Below is a small trained network, with its code and all its weights. Each question gives an input and a target symbol and asks what happens when units are switched off, that is, made to give their printed mean instead of their output.

import numpy as np


def w(rows, s, z=0):
    codes = np.array(rows[::2]) - 128.0
    scale = np.full(codes.shape[1], s)
    scale[-1] = z or s
    return codes * scale


def norm(h):
    return h / np.sqrt((h * h).mean(-1, keepdims=True) + 1e-5)


def f(y):
    return np.maximum(y, 0)


def softmax(a):
    e = np.exp(a - a.max(-1, keepdims=True))
    return e / e.sum(-1, keepdims=True)


def log_softmax(a):
    a = a - a.max(-1, keepdims=True)
    return a - np.log(np.exp(a).sum(-1, keepdims=True))


def net(x, mask):
    ids = ['αβγδεζηλμξπσφψω'.index(c) for c in x.split()]
    T = len(ids)
    res = E[ids] + P[:T]
    u = 0
    for l in range(2):
        r = norm(res)
        for j in range(2):
            rows = slice(3 * j, 3 * j + 3)
            q, k, v = (r @ M[l][rows].T for M in (Q, K, V))
            z = softmax(np.where(np.tri(T) > 0, q @ k.T / 3**0.5, -1e9)) @ v
            o = O[l][rows]
            res = res + np.where(mask[u + j], z, o[:, -1]) @ o[:, :-1]
        u += 2
        y = f(norm(res) @ A[l][:, :-1].T + A[l][:, -1])
        res = res + np.where(mask[u : u + 4], y, B[l][:, -1]) @ B[l][:, :-1]
        u += 4
    return log_softmax(norm(res)[-1] @ U[:, :-1].T + U[:, -1])


Q, K, V, O, A, B = {}, {}, {}, {}, {}, {}
E = w([
[168,100,153],'α',
[215,91,123],'β',
[60,190,7],'γ',
[169,100,156],'δ',
[214,102,118],'ε',
[114,240,162],'ζ',
[110,91,115],'η',
[145,138,187],'λ',
[189,96,138],'μ',
[167,89,159],'ξ',
[172,100,155],'π',
[148,134,191],'σ',
[131,229,109],'φ',
[145,78,78],'ψ',
[150,117,117],'ω',
],0.011)
P = w([
[54,3,166],'0',
[231,85,40],'1',
[205,82,65],'2',
[177,84,86],'3',
[224,93,55],'4',
[212,98,57],'5',
[157,72,83],'6',
[215,91,29],'7',
],0.0039)
Q[0] = w([
[35,159,66],'0.h1',
[92,124,229],'0.h1',
[115,160,170],'0.h1',
[120,106,92],'0.h2',
[147,81,182],'0.h2',
[159,5,138],'0.h2',
],0.011)
K[0] = w([
[254,165,108],'0.h1',
[6,40,24],'0.h1',
[121,117,94],'0.h1',
[170,147,66],'0.h2',
[81,15,176],'0.h2',
[63,81,136],'0.h2',
],0.0082)
V[0] = w([
[152,166,155],'0.h1',
[52,92,162],'0.h1',
[116,79,59],'0.h1',
[173,198,91],'0.h2',
[189,136,255],'0.h2',
[242,167,147],'0.h2',
],0.0084)
O[0] = w([
[111,164,146,97],'0.h1',
[147,168,86,93],'0.h1',
[180,52,91,189],'0.h1',
[1,133,171,2],'0.h2',
[141,146,134,72],'0.h2',
[99,43,172,111],'0.h2',
],0.0073,0.0023)
A[0] = w([
[2,161,72,24],'0.n1',
[167,117,191,140],'0.n2',
[95,120,205,252],'0.n3',
[62,23,53,58],'0.n4',
],0.0072,0.0022)
B[0] = w([
[151,2,148,175],'0.n1',
[126,88,44,193],'0.n2',
[115,207,126,189],'0.n3',
[186,251,88,254],'0.n4',
],0.0069,0.003)
Q[1] = w([
[163,49,143],'1.h1',
[91,158,245],'1.h1',
[198,90,190],'1.h1',
[161,89,193],'1.h2',
[189,134,46],'1.h2',
[49,75,165],'1.h2',
],0.012)
K[1] = w([
[156,233,86],'1.h1',
[196,103,125],'1.h1',
[245,186,175],'1.h1',
[254,109,142],'1.h2',
[63,69,15],'1.h2',
[123,152,228],'1.h2',
],0.0074)
V[1] = w([
[228,163,248],'1.h1',
[94,121,153],'1.h1',
[124,60,117],'1.h1',
[119,64,181],'1.h2',
[98,201,114],'1.h2',
[173,151,195],'1.h2',
],0.012)
O[1] = w([
[167,241,160,161],'1.h1',
[118,85,182,3],'1.h1',
[195,85,78,152],'1.h1',
[202,6,178,16],'1.h2',
[124,90,23,49],'1.h2',
[254,180,163,89],'1.h2',
],0.0058,0.0038)
A[1] = w([
[16,193,82,249],'1.n1',
[69,252,255,254],'1.n2',
[39,77,144,57],'1.n3',
[164,231,120,255],'1.n4',
],0.007,0.0032)
B[1] = w([
[71,112,255,203],'1.n1',
[75,53,174,200],'1.n2',
[175,134,85,134],'1.n3',
[83,189,146,254],'1.n4',
],0.0074,0.0072)
U = w([
[157,114,147,3],'α',
[197,40,186,150],'β',
[40,12,58,210],'γ',
[188,121,163,27],'δ',
[157,63,171,59],'ε',
[51,138,232,246],'ζ',
[165,185,6,167],'η',
[105,203,150,187],'λ',
[149,74,159,55],'μ',
[167,113,147,39],'ξ',
[159,104,148,15],'π',
[112,187,147,95],'σ',
[111,60,173,117],'φ',
[156,81,65,68],'ψ',
[161,135,108,26],'ω',
],0.013,0.0048)

Each question gives the input, a string of symbols that net reads in full, and the target symbol t.
The units are the heads (3 rows each of Q, K, V and O) and the neurons (one row each of A and B). Each row of codes is followed by its name. A weight is (code - 128) times the scale printed after its matrix; where a second scale follows, it is the last column's (O, A, B and U).
mask holds one flag per unit, layer by layer, with each layer's heads first. A switched-off unit (its flag False) gives its mean, the last column of its rows in O or B, instead of its output. The means were averaged over made-up inputs and are rounded, as every weight is.
A unit's drop is (log p(t) with every unit on - log p(t) with that unit switched off) / (log p(t) with every unit on - log p(t) with every unit switched off).
The circuit of an input: a set's keep is (log p(t) with only the set's units on - log p(t) with every unit switched off) / (log p(t) with every unit on - log p(t) with every unit switched off). Starting from all 12 units, units are removed one at a time, each time the one whose removal leaves the highest keep (on an exact tie, the one counted first), for as long as the keep stays at least 0.8.
circuit, biggest first: the units of the circuit, biggest drop first
unit that matters most: the unit with the biggest drop
top k neurons: the k neurons with the biggest drops, biggest first
top k neurons in layer l: the k neurons of layer l with the biggest drops, biggest first
heads that matter: for each layer, one digit per head in row order, 1 if its drop is at least 0.15 and else 0, layers parted by /
input β λ δ π, target β: heads that matter : 01 / 01
input γ β ζ β δ, target γ: heads that matter : 01 / 10
input γ α ψ, target γ: circuit, biggest first : 1.h1
input η ζ ζ η β β π η, target ζ: heads that matter : 10 / 10
input ζ η λ λ μ, target ζ: circuit, biggest first : 0.h1; 0.h2
input ζ δ ξ, target ζ: top 3 neurons : 0.n2; 0.n3; 1.n2
input β φ λ, target β: circuit, biggest first : 1.h2; 0.h2
input β γ γ ω, target γ: heads that matter : 00 / 10
input γ φ ζ σ, target γ: top 2 neurons : 0.n2; 0.n4
input λ λ γ η γ η, target γ: heads that matter : 01 / 10
input η δ γ ζ β β ξ λ, target η: heads that matter : 11 / 00
input ζ ε η η ξ γ ξ, target η: top 2 neurons in layer 0 : 0.n3; 0.n1
input η η ω ε, target η: heads that matter : 01 / 00
input γ η λ β, target γ: circuit, biggest first : 0.h2; 1.h2
input ζ η ζ ε, target ζ: unit that matters most : 0.h1
input η β γ, target γ: heads that matter : 00 / 10
input λ α η η, target λ: circuit, biggest first : 0.h1; 1.h1
input β ω ζ μ η, target ζ: circuit, biggest first : 0.h2; 1.h1
input η ζ δ μ β ψ β δ, target η: heads that matter : 01 / 00
input β β ζ β ε, target β: unit that matters most : 0.h2
input β ξ μ π, target β: heads that matter : 00 / 01
input σ η β η ξ, target η: top 2 neurons : 1.n1; 0.n2
input σ η φ η η β σ, target η: top 2 neurons in layer 0 : 0.n2; 0.n1
input γ μ η, target γ: heads that matter : 00 / 11
